Here is a tiny trained network, its code and every weight. The questions are about switching its units off for an input and a class, where a switched-off unit gives its printed mean instead of its output.

import numpy as np


def w(rows, s, z=0):
    codes = np.array(rows[::2]) - 128.0
    scale = np.full(codes.shape[1], s)
    scale[-1] = z or s
    return codes * scale


def norm(h):
    return h / np.sqrt((h * h).mean(-1, keepdims=True) + 1e-5)


def f(y):
    return y / 2 * (1 + np.tanh(0.7978845608 * (y + 0.044715 * y**3)))


def log_softmax(a):
    a = a - a.max(-1, keepdims=True)
    return a - np.log(np.exp(a).sum(-1, keepdims=True))


def net(x, mask):
    res = np.array(x, float).reshape(1, 3) / 4 @ E
    u = 0
    for l in range(4):
        y = f(norm(res) @ A[l][:, :-1].T + A[l][:, -1])
        res = res + np.where(mask[u : u + 7], y, B[l][:, -1]) @ B[l][:, :-1]
        u += 7
    return log_softmax(norm(res)[-1] @ U[:, :-1].T + U[:, -1])


A, B = {}, {}
E = w([
[177,184,147,76,182,110],'x0',
[92,170,51,121,117,60],'x1',
[139,188,114,253,209,160],'x2',
],0.0064)
A[0] = w([
[15,161,98,49,145,75,117],'0.n1',
[136,202,168,89,193,38,74],'0.n2',
[129,247,219,108,140,124,69],'0.n3',
[215,123,106,79,113,55,4],'0.n4',
[136,52,173,1,128,222,127],'0.n5',
[138,156,116,211,168,172,233],'0.n6',
[175,140,197,141,148,115,32],'0.n7',
],0.0052,0.0042)
B[0] = w([
[62,126,58,103,96,228,172],'0.n1',
[179,141,89,177,2,104,154],'0.n2',
[162,149,133,225,5,144,141],'0.n3',
[130,123,221,182,159,67,118],'0.n4',
[55,168,127,119,121,133,217],'0.n5',
[43,168,147,46,64,118,253],'0.n6',
[96,82,103,106,180,217,116],'0.n7',
],0.005,0.0044)
A[1] = w([
[133,124,100,203,151,210,63],'1.n1',
[159,119,117,179,172,92,3],'1.n2',
[255,162,130,73,173,126,59],'1.n3',
[124,160,99,155,161,81,77],'1.n4',
[201,152,119,99,178,35,92],'1.n5',
[141,108,107,105,37,141,134],'1.n6',
[154,182,141,84,145,119,109],'1.n7',
],0.0076,0.0033)
B[1] = w([
[108,101,184,82,112,45,169],'1.n1',
[127,74,170,142,125,5,84],'1.n2',
[171,31,193,206,1,13,161],'1.n3',
[127,24,87,89,210,133,144],'1.n4',
[178,31,126,243,51,102,141],'1.n5',
[66,186,191,107,187,69,255],'1.n6',
[71,77,89,176,89,78,182],'1.n7',
],0.0055,0.0026)
A[2] = w([
[31,121,100,124,35,158,212],'2.n1',
[202,97,250,79,150,202,174],'2.n2',
[131,208,162,68,125,207,138],'2.n3',
[94,153,111,222,214,128,25],'2.n4',
[253,29,211,103,180,255,1],'2.n5',
[115,146,161,240,203,187,212],'2.n6',
[155,215,120,238,218,91,113],'2.n7',
],0.0058,0.002)
B[2] = w([
[216,111,180,178,159,116,254],'2.n1',
[110,135,34,133,53,98,194],'2.n2',
[87,191,144,100,141,148,184],'2.n3',
[140,95,147,62,97,115,149],'2.n4',
[53,160,2,170,59,193,154],'2.n5',
[131,113,150,38,111,81,188],'2.n6',
[120,81,214,69,153,138,177],'2.n7',
],0.0081,0.0054)
A[3] = w([
[157,119,3,111,165,105,22],'3.n1',
[189,65,131,184,75,94,87],'3.n2',
[134,176,161,145,98,197,202],'3.n3',
[145,94,144,215,82,61,37],'3.n4',
[150,117,143,38,81,146,154],'3.n5',
[87,167,70,127,107,122,141],'3.n6',
[132,69,158,219,116,108,2],'3.n7',
],0.011,0.0039)
B[3] = w([
[31,85,21,208,56,254,154],'3.n1',
[201,164,163,167,67,116,203],'3.n2',
[170,129,62,157,113,106,202],'3.n3',
[218,124,228,106,40,61,213],'3.n4',
[111,109,156,129,203,109,254],'3.n5',
[140,67,143,183,101,179,210],'3.n6',
[176,140,187,129,43,67,172],'3.n7',
],0.01,0.0055)
U = w([
[32,37,230,28,243,26,174],'0',
[227,87,220,187,9,32,177],'1',
[45,31,35,226,54,218,182],'2',
[218,224,64,194,180,101,150],'3',
[222,101,132,34,141,250,4],'4',
[229,80,120,56,163,223,4],'5',
[224,93,111,31,141,223,4],'6',
],0.014,0.011)

Each question gives the input, the list of numbers given to net, and the class t.
The units are the neurons (one row each of A and B). Each row of codes is followed by its name. A weight is (code - 128) times the scale printed after its matrix; where a second scale follows, it is the last column's (A, B and U).
mask holds one flag per neuron, layer by layer. A switched-off neuron (its flag False) gives its mean, the last column of its row in B, instead of its output. The means were averaged over made-up inputs and are rounded, as every weight is.
A unit's drop is (log p(t) with every unit on - log p(t) with that unit switched off) / (log p(t) with every unit on - log p(t) with every unit switched off).
The circuit of an input: a set's keep is (log p(t) with only the set's units on - log p(t) with every unit switched off) / (log p(t) with every unit on - log p(t) with every unit switched off). Starting from the 12 units with the biggest drops (on a tie, the unit counted first), units are removed one at a time, each time the one whose removal leaves the highest keep (on an exact tie, the one counted first), for as long as the keep stays at least 0.8.
units of the circuit, in order: the units of the circuit, biggest drop first
most important unit: the unit with the biggest drop
k most important neurons: the k neurons with the biggest drops, biggest first
top k neurons in layer l: the k neurons of layer l with the biggest drops, biggest first
drop of u: that unit's drop, to one decimal
input [-2,-6,-6], class 0: units of the circuit, in order => [3.n5]
input [-7,8,-6], class 2: units of the circuit, in order => [0.n1 2.n7 0.n6 3.n1]
input [-1,6,5], class 2: units of the circuit, in order => [1.n4 3.n1]
input [-6,-8,-2], class 2: 2 most important neurons => [2.n5 1.n7]
input [3,-3,-1], class 3: 2 most important neurons => [0.n5 2.n3]
input [7,5,6], class 1: 3 most important neurons => [1.n5 0.n5 0.n2]
input [2,1,-3], class 3: top 3 neurons in layer 3 => [3.n4 3.n3 3.n5]
input [-3,-7,-7], class 0: 4 most important neurons => [0.n5 3.n5 1.n6 3.n1]
input [0,-7,7], class 0: 2 most important neurons => [2.n6 3.n5]
input [8,7,5], class 1: 3 most important neurons => [1.n5 0.n5 2.n7]
input [-5,6,-3], class 2: 2 most important neurons => [2.n7 1.n3]
input [3,-3,0], class 3: 2 most important neurons => [0.n5 0.n3]
input [-3,-3,2], class 3: 3 most important neurons => [0.n6 1.n7 2.n3]
input [-8,-1,-8], class 0: most important neuron => [1.n6]
input [6,8,-7], class 2: top 2 neurons in layer 0 => [0.n1 0.n6]
input [1,6,-4], class 2: 2 most important neurons => [2.n7 0.n1]
input [3,1,-1], class 3: drop of 0.n3 => 0.3
input [4,-4,-8], class 0: drop of 0.n5 => 0.0
input [-1,4,6], class 0: drop of 2.n7 => 0.1
input [3,6,-2], class 2: most important unit => 0.n1
